Each row has a class, written after it.
[ 53 -48 -43 -18 -34 -39  46  36 -38  11  47   8   4  53  45  24  46 -27
  -6  -2 -10  36 -41  27  -2 -51  19 -11  36 -27   3  51  20  -3  23  25
 -33] => z44
[  0  32 -33 -54  15  11  20  31  -9   3  12  15  14  41 -24  30 -25   5
  13   0   9   2  -4  33  22  -5  29   9  52   9  38  35  20   1 -38   2
 -15] => z115
[-39   4  -8 -10   9  17 -27  -1  34  -6  22   1   4  -7  -4   9  13  -5
  15 -13   5   4   2  -4   1  -5   1 -10   2   2  10  31  -1  -7   6   4
 -18] => z567
[ -7  26 -42  -9  41 -25 -47 -34  34 -28 -26  14   1 -36   5  51 -10 -30
   4 -66  -5 -52  53   2   3  -6  23   3 -39 -33 -10 -11  40 -20  -8   3
  -2] => z520
[-64 -10 -17  -2 -25   3  45 -19  -8 -23   9  -1 -22  30  -3  -1  27   4
  34  -2  -1  24   8 -26 -10  -3  30  -6 -26 -12  27 -42  26 -19  -8   4
 -14] => z115
[  2  -1  -6 -39 -70  40  46  31 -60  45   4  13   2 114 -10  -8  29 -13
  26  26  24  35  -2   8  14 -41  -2  19  35  -8  -7  12   8  24 -32  16
  -7] => z403
[-32  48  -5 -17  58  -7   8   5  -1 -26  -3  29 -39  10 -29 -14 -47  -7
 -18  26  17  11 -20 -22  38  30 -25   5  32  -5  11 -18 -18  -2   9 -23
 -10] => z629
[-14  -5 -12  -8 -58   0  36  -1 -27  -4 -19 -16  -2  42  14 -15 -12  15
  31  30  -9  10  -9   8 -12   5 -19 -12 -26  18  -5  15 -21  -2 -39 -12
 -13] => z44
[-54 -16  11 -28   7  18  18   8  43  29  -2 -22  12 -61 -38 -14  34  40
  16 -49  -2  -8  20  23  -5  16  40  21 -49  19  21 -77  16  32  -1  -7
  -1] => z652
[ -1  17 -37 -31 -35 -17  51 -32   3 -26  15  10 -38  73 -25   3  34 -10
   3 -52 -12 -19  24  48  10 -23   4 -11   9   7  42   0  18  -6  -6 -15
 -14] => z629
[-31  33  22  -5   5 -23 -46   2   8 -17  26  33 -25  69  31  24  24   1
  26 -38  29  20 -29  23   6 -13  16  15  26   2 -59  49   9  -7  -3   7
 -43] => z802
[ -4 -56 -21  -8 -35 -23  14 -12   0  13 -17   8 -10  29  18 -18  27   4
  25  20  -7  20 -23  21   2 -15   4  19 -11 -10   5  -4  -5  -2 -19  -6
 -11] => z629
[-54 -18 -64 -17   5 -28  80  -2 -45 -37  14   8 -16  -5   2  18 -39 -44
 -19  34  -6 -12 -26 -25 -15  30 -16  18   6  27  94 -21 -28  -7 -12 -48
 -12] => z567
[-65  -6  15   2  -4   1   7   0   1  23  23   0  -6  -1  21  -9  16   2
  28  -2  -9   2 -11   8  20  -9  31   8  -9   4 -13  41  -3 -16 -27  22
 -25] => z802
[ -6   9 -13  -3 -56 -42   0 -12  23  33  19  12 -22  18   8  26  34   6
   7 -48 -12 -35  43  29  15 -33 -53 -14  33 -37 -11  45 -45   8 -27  11
  -2] => z583
[ 34 -11  -7 -38 -24 -58   5  16 -41  59 -28  -7  21   7  -3  14  29 -15
 -10   6  -5  -3 -32  -5   0   4  44  46  10  42 -48   7  24   8 -14 -24
 -29] => z802
[-18  -5 -11 -31 -32 -26  41   6   3   0  24  19 -22  25  -9   6   8  -7
  31 -16 -10   6   9  22   2 -27 -37 -11  -8   5   8  43   1 -16 -14 -13
 -12] => z790
[-31 -12  -9   3 -38 -16  57 -13 -20 -17  15 -17  -6  22  32   2  15  -9
  21  -9 -22   4  19 -11   1  -6  36 -10 -35 -11 -24  20   5 -15  11  16
   3] => z583
[ 37  30 -16 -44  -8 -24  60   7 -10 -17  13  11   5  32   3 -21 -53  20
 -25  26  -1   1  22  -1 -27  59 -18 -16 -24  30   0  -5 -37  15  -7 -39
   6] => z790
[-50 -15 -13  -8 -29  -4  16   7   6  11   7  25 -28  35  18   0  26 -24
  46 -11  -3   1  -3 -22  32 -13 -50  10  21 -15 -50   8 -24 -12  -6 -38
 -18] => z715
[ 19   0 -29 -57  13 -45   6   3   1  32  23 -42  27 -28 -23  26  25  10
 -11 -16  34 -66  14  19   7 -19  -8   5  27  19 -11 -53   4  22  -3 -29
 -19] => z115
[-40  -1  46  -8 -14 -15  -2  -1  25  28   0  17 -20 -36  31  -5  17  37
  45 -17  -5  -8   5   6  -9  -4 -22  -4 -38 -28 -50  -8  -4 -17  -3  -2
 -23] => z403
[-51  17 -13 -26 -40  35  -4 -10 -76  24 -35  22 -34   6   4   4 -11 -57
  -2  22  13   0   2 -23 -19  21  15  33 -14  10  53   7 -15  -8 -18 -16
 -52] => z715
[-26  16 -26 -10  -8 -33  11  23 -16  -9 -11 -12 -16   7 -18  36  -8 -31
 -49 -58   5   0 -19  34  -7 -28  17  18  23   7 -27  58  14   8   1 -23
 -27] => z403
[-48  10 -34 -10 -24  14   8 -23  -8   8  -8  33  -9  30  -7  -6  10  -1
  18  32 -21  -8  63   0   0  13  45   7 -23   6  53  46  -4 -13 -68  13
 -17] => z715
[ 50  17  28 -46 -81 -10  70  41 -24  68  -2 -12  -3  22   5  14  15  25
 -16  24  -9 -20  36  53   5  -7  69 -36 -39  -7   3 -46 -22  20  -1  14
  10] => z567
[ 29 -11 -56 -23 -17  11  30  39 -27 -12 -24  -3  -4  30  -5  21 -52 -46
  -9 -27  29  12 -27  35 -39 -16 -24  31  33  -8  30  -9  11  21 -13 -44
 -30] => z652
[ 18 -22 -21 -27   2 -58 -65 -28  11  40 -41  26 -26 -43  28   3  13 -79
  10   9 -14 -61 -10 -17  10 -48 -93  51  25 -93 -13  19 -37 -26   4   5
 -33] => z802
[ 40 -42 -66 -51   4 -12  29  21 -43 -11  -5 -23   3  -1   1 -13  37   0
 -50  -8  14  -4  -7  23  19 -18 -29 -22  37  49 -11  -6 -15  35   0 -45
  -8] => z115
[-72 -31 -52 -22  10  14  85 -15 -34  16  37  11  17  43   6   5   1   2
   9  31 -10  24  18  10  -9  10  42  67  19  -2  48  44  15 -17 -38  24
 -19] => z715
[ 35  30  22   2 -34  17 -32  -8  -1  61  -4  28  -7  65 -34   9  26 -44
  21  22  28 -26   9  -2  14   1  34  35  41  -6  28  -4   5  -3 -12  17
 -38] => z715
[-36  -9  -3   2 -17   7  44 -12  -8  -6   5  -7  -3   8  15 -11   1  42
  39  26 -21  15  24  -6  -3   2   5 -12 -24  -2  -8  -1   9 -27 -23   0
   2] => z115
[-11   8 -43 -67 -28 -29  56  34  -7  -5 -17   9 -10  39  16  18  27 -63
 -15 -30  26 -11  -9   7  10 -10  24  12   5  29 -16  16 -10  15 -12   5
   2] => z115
[ 21  57  20  11  28   9 -41 -33  43  -2 -24  47 -10 -22 -51   5 -70   4
  26   1 -16 -10  18   8 -14  64  48  28 -31  33 111 -49  10  -2   0 -19
  -6] => z652
[  7 -73 -32  40 -66 -43  70 -11  28  38  10  -9  23  42  26  35  44   0
  32 -36   3 -38  44  35 -31  -9  73  30 -13 -28  18 -39  40 -12 -47  12
   8] => z790
[ -4   1 -47 -45 -17  -4  -8  41 -46   3 -13  14   0   8 -19  -5 -13  -9
 -48  12   0  11  -1 -38  -3 -13 -36 -38   8   3  -6  -1  -5  -4  -1 -41
   3] => z44
[ 25 -19 -29 -33  -6   0 -11  48 -52  41 -13 -26  42 -29   9  -9 -30   3
   3  29  -2  17 -27 -25   8   8  -9  -8   9   5   6  -8  -8  30  23 -26
  13] => z520
[ 36  29   1 -17  10  36 -40   6 -17  -3 -39  18  21  66 -37 -13 -22  35
 -20  34  14  -2 -23  45 -28  27  30  27   8   6  51 -27  17  -4 -35   7
  -4] => z652
[ -4  55  17 -13 -34   9   7 -52  30 -34  34  -5  -8  54 -37  27  -1  11
  -3 -46  16 -26  29  49 -14  11  65 -22 -11 -13  82 -28  -1  20 -16  47
 -10] => z567
[ 19 -15 -19  10  16 -19  14   7   2 -40  20  20   4  57  -9   0  -6  12
 -18  -3 -10   6 -42   8  -3   5  -1  -9   9  24   6 -28  24 -29  21 -39
  23] => z520
[ -1  86  14  -3 -27  31   1 -22  36   3  23  13 -32  76 -19 -11 -34 -21
  58  15  -2  12  13  -2  18 -12  14  -4  37 -11  49  17   6   5 -22  21
 -21] => z715
[-19  16  -7 -35  -7 -13 -12  -4   1  -1  25  28 -28  74   1   1  35 -11
  30 -45  22  21 -11  38  30 -36  21  23  22  21 -32  31  27  13 -19  -4
 -37] => z629
[ 20  30 -30   3 -37   4  13  46 -14 -42 -29 -36   6  73   5   3 -24 -25
 -22 -44  18  35 -49  -7   7  -1 -34 -46  58   4 -35  53  -4  15  29  -8
  39] => z790
[  4 -10 -25 -10 -21  -6 -28  62  22  39  29 -11  23  58  23   2  39  -1
  49 -15  32  26  -8  15  -5 -43  56 -23  10 -33 -32  34  34  25  12  11
 -44] => z403
[ -1 -15 -53 -42 -33  10  38  14  -8  17 -18  32 -24  45  13 -39 -22  22
  15  30   0   9   8  20 -14  12 -30 -36 -15 -19  62 -54 -38  -6 -38 -21
 -13] => z652
[ -4   0 -17 -41 -12 -30  10   6 -13  16  14 -13  -7  16  30  -3  22 -17
  21 -17  10   1   1  16  13 -36  22 -24 -25  -7 -24  14   9  -5  29  23
 -19] => z567
[  4 -42   7  -3   1 -49 -10 -25 -44   0 -26   1  -5  -8  -3  -6  37  22
 -45  22  27 -17  -7  34  -4  28  74  16 -48  24   2 -45 -18   7 -11  12
 -26] => z115
[  9  37  25 -51 -57 -42   4 -19  19  40  43 -12 -18  37  -3   4  66  -1
   3 -20 -30 -47  11  52  37 -51  80 -39  -7 -14  21  12  -4  -5  14  48
 -15] => z403
[ 38 -33 -10   1  37 -23   3  17 -26 -24  -6  31  11 -15  -6  -3 -52   9
  -1  11  11  13 -23 -28  -2  34 -29  41  60   9 -24 -20  14  11  -4 -66
  -6] => z520
[-11 -33  -7 -23 -55 -14  57  23 -51 -28  13 -29  16  19  -7  11  18  -5
 -16  -6  -7  25 -37  -1 -24 -15   1  12   2   4 -10  10   2  19   0 -16
   5] => z115
[ 24 -15 -23 -31  23 -39  56  18   3   1  25 -25  -7 -11 -36 -33  27  35
 -60  10  14 -48 -14  68  -1   0 -27 -30   7  20  34 -27 -23  25 -49 -17
 -32] => z790
[  0 -12  14  -4 -24 -16 -27 -31  34  49 -24   3  -7  -8  11 -33  58  -9
  15 -31   5 -47  25  21  28   8 -24  33 -16  20 -54  12 -52  14 -42  15
 -19] => z115
[ -7  25 -51 -36  15 -27  39 -14   9  -9  30  12   5  27 -39   2  13 -27
  24 -36 -26 -34  28  39  20 -14  42  20  23  16  90  48  30  -2 -30  31
 -16] => z652
[  1 -60 -84  -4  -4  -1  60  20  -3  24 -35 -15   5  34 -35  25  10 -25
 -22  37  15  14 -16   4 -34  -3  -8  31  -2   4  33 -56  22 -13  -7 -57
 -34] => z567
[ 13   2 -19 -29  36  10 -86 -18 -43  26 -14 -34  -5 -15 -29   7  20 -18
 -44 -55  40  -7 -19  28  31 -37   8  38  27 -34 -16 -54  16  58  23   2
 -49] => z583
[ 14   3 -22 -12 -45  17  57 -30  -5   9   4 -12   3  37  -9  -3  11 -10
  -9  -1 -20   3  37  17 -33  16  64   8 -37 -52  63  -5   5   9 -15  52
 -27] => z583
[-45  -2  -7 -29 -25   6  39  -6 -36 -18 -17  -1 -20  19  -1 -10 -11  17
  10  29 -27  42 -20  -6 -10  -6 -26   6 -43   0 -10  -3   7 -20   4 -30
   4] => z629
[-40  43  54 -20 -34  21 -37 -16   5  30  14 -15 -38  -8  35 -39  58 -24
  39  -9   2 -13  -9  -3  30 -23  68 -24 -34 -53  21 -48 -14  11  14  87
 -34] => z652
[-54 -37 -70 -15 -28  16  31 -23 -27   2   4 -16  -5  52   6  14  -7 -38
  15  -6  25   0  32  -4   6 -49  -4  32  73 -33  12  39  11  -9 -19   0
 -19] => z403
[-29 -13   6 -36 -46 -15  13  11 -55   4   1 -14   1  -4   5 -17  20   9
 -16  -5 -11  26 -16   8  -4 -11  -5 -30 -40 -23  -7  47 -20   7  -9  36
  -1] => z790
[ 14   1  21  42 -32  -8   3 -10  45  10 -47  46  -3  69 -34 -19   8   4
  24  22 -14 -32  -3   0 -25  49  49  50   3   6  29 -27  20 -28 -48 -25
  -9] => z403
[ 70  18  20 -30 -39  27  29  35 -27 -54  -7 -34  29  91  13   4  -4  39
  49  57 -28  12 -38  -4   8 -25  22 -16  72  -8 -19 -27  60   0  29 -36
  49] => z802
[ 32  20   4 -27 -39  33   5  26  44  56 -41 -33  -1   7  10  -3  30 -20
  14  26 -10   5   4  55  22 -36  15   7 -26 -23 -32  36 -26  41 -35  42
 -18] => z715
[ -8   9   4  -9 -51   0  14  14  -8  30  11  18 -14  77  16  -2  28 -54
  13  20  12  30 -10 -36  -4 -53  -3  43  37 -40 -64  48  16  -6 -42  37
 -23] => z583
[ 16   8  39 -11  -6  -6 -43  14  -6   9   0 -18  24  -4   1   4  20  21
  30   6  13  21 -42  -9  -2  -5   9  -4  -2   3 -60  14  26   8  18   3
 -18] => z715
[-99 -41 -39  -8  17 -45  63  12  39   7   9  66 -50   4  20   2  55   8
  33 -44 -15   4  20  -6  33  17  49 -13 -41 -20  23 -56   9 -27   6 -16
 -13] => z403
[ 35  23  -9 -23   8 -12   5   2  18  -2   3 -10 -18  40 -23  22  19 -14
 -19  -5  20  -4  -9  44  24 -34  12  25  66  -1   8   4  11  23   6  16
 -24] => z44
[ 14  -3 -14 -14 -55 -32  44 -32 -55  -7   3  34 -14  49  33  -5 -35  -1
  18  44 -19 -25  27  21 -29   3 -41   6 -57 -32  16  12 -37 -21 -52 -10
  -6] => z629
[-23   1  -2 -40   0 -31  39 -21 -27  18   0  10 -14 -11  -4  -1  22 -14
 -20 -23 -19 -48   4  47  10  -4  45  56 -31 -24  41 -56  -5   9 -35  31
 -11] => z652
[ 28 -19   3 -48 -49 -63  19  18   7  39 -34 -15 -10   4   0  -6  44 -20
  -3   3   1 -25 -24  34  -8 -32  62  -2 -63 -40  21 -77  18  13  -1  28
  -1] => z790
[-34 -16 -11  -5 -13 -18  34 -23 -34   2  10  -3  -6  17   6 -10  16  -1
  45  12 -17  -1   0  15  -1  -8  -1  27 -36   4  17  14   7  -6 -28   4
 -34] => z567
[  15   13   66  -16  -30  -16   39  -22  -26   34  -35   -9  -30  -29
  -38  -24   30   25  -37   10   -1  -33   18    8    6   44   39  -17
  -76    3  -12 -104  -25    9   17    4  -15] => z802
[ 20   3 -11 -31 -30 -27  38  -1  20   9   2 -38  17  -1 -20  11  39  18
 -28 -20 -14 -16   0  38 -22 -12  81 -13 -34 -13  58 -45  28  31  -3  42
  12] => z583
[ 25  37  32  -4  -9  29  42  -7 -24 -35 -10  19   0  50  -9 -28 -42  16
 -14  26 -27  12 -25  -2 -10  35  27  -4 -26  25   2 -32  15 -31 -17   0
  28] => z652
[ -5  28   0 -20  -6 -27   9  36  43  14 -16  11 -22  45  -3   2  -9  15
  24  12  27 -26  18  35  -6   2  36   5   4   1  -5 -30  16  -4 -24 -31
 -17] => z790
[-38 -34 -20  -7  -6  10   5  26 -22  10  -6   6 -10  -3  27  -7  26 -10
   3  -9   0  59 -38  -4  21 -17 -47   2   6   4 -42  51 -23  17   7  -3
  -6] => z715
[-36 -14  -8 -11 -11   1 100 -20 -27 -29   2 -16 -16 -18  -4  -7 -10  16
   9  11 -21   5  36  11 -20   1 -32  20 -29  11   4  10   3  -1 -22 -12
  -4] => z567
[-46 -12  39   6  54  -3 -76 -64 -35   0  19   3  -4 -51 -31  26  28  21
   1   1  44 -18  -5  18  44  17  73  62   8  35  36 -55   3  57 -24   7
 -51] => z403
[-49 -26  10 -27 -36  -7   8  20 -48  19   0   4 -18  -7  39  -6  26   9
  26 -22  17  34  -7  -1   9 -22 -29   2 -13   8 -79  37 -19   4 -11  -5
 -26] => z115
[ 28 -21 -17  40  -1 -17  44 -37 -11 -37   6  35 -34  66 -44 -11  -2 -26
 -29  21  19 -18   8  -6 -30  13 -33  13 -10  39  40 -57  21 -37 -11 -55
  -9] => z790
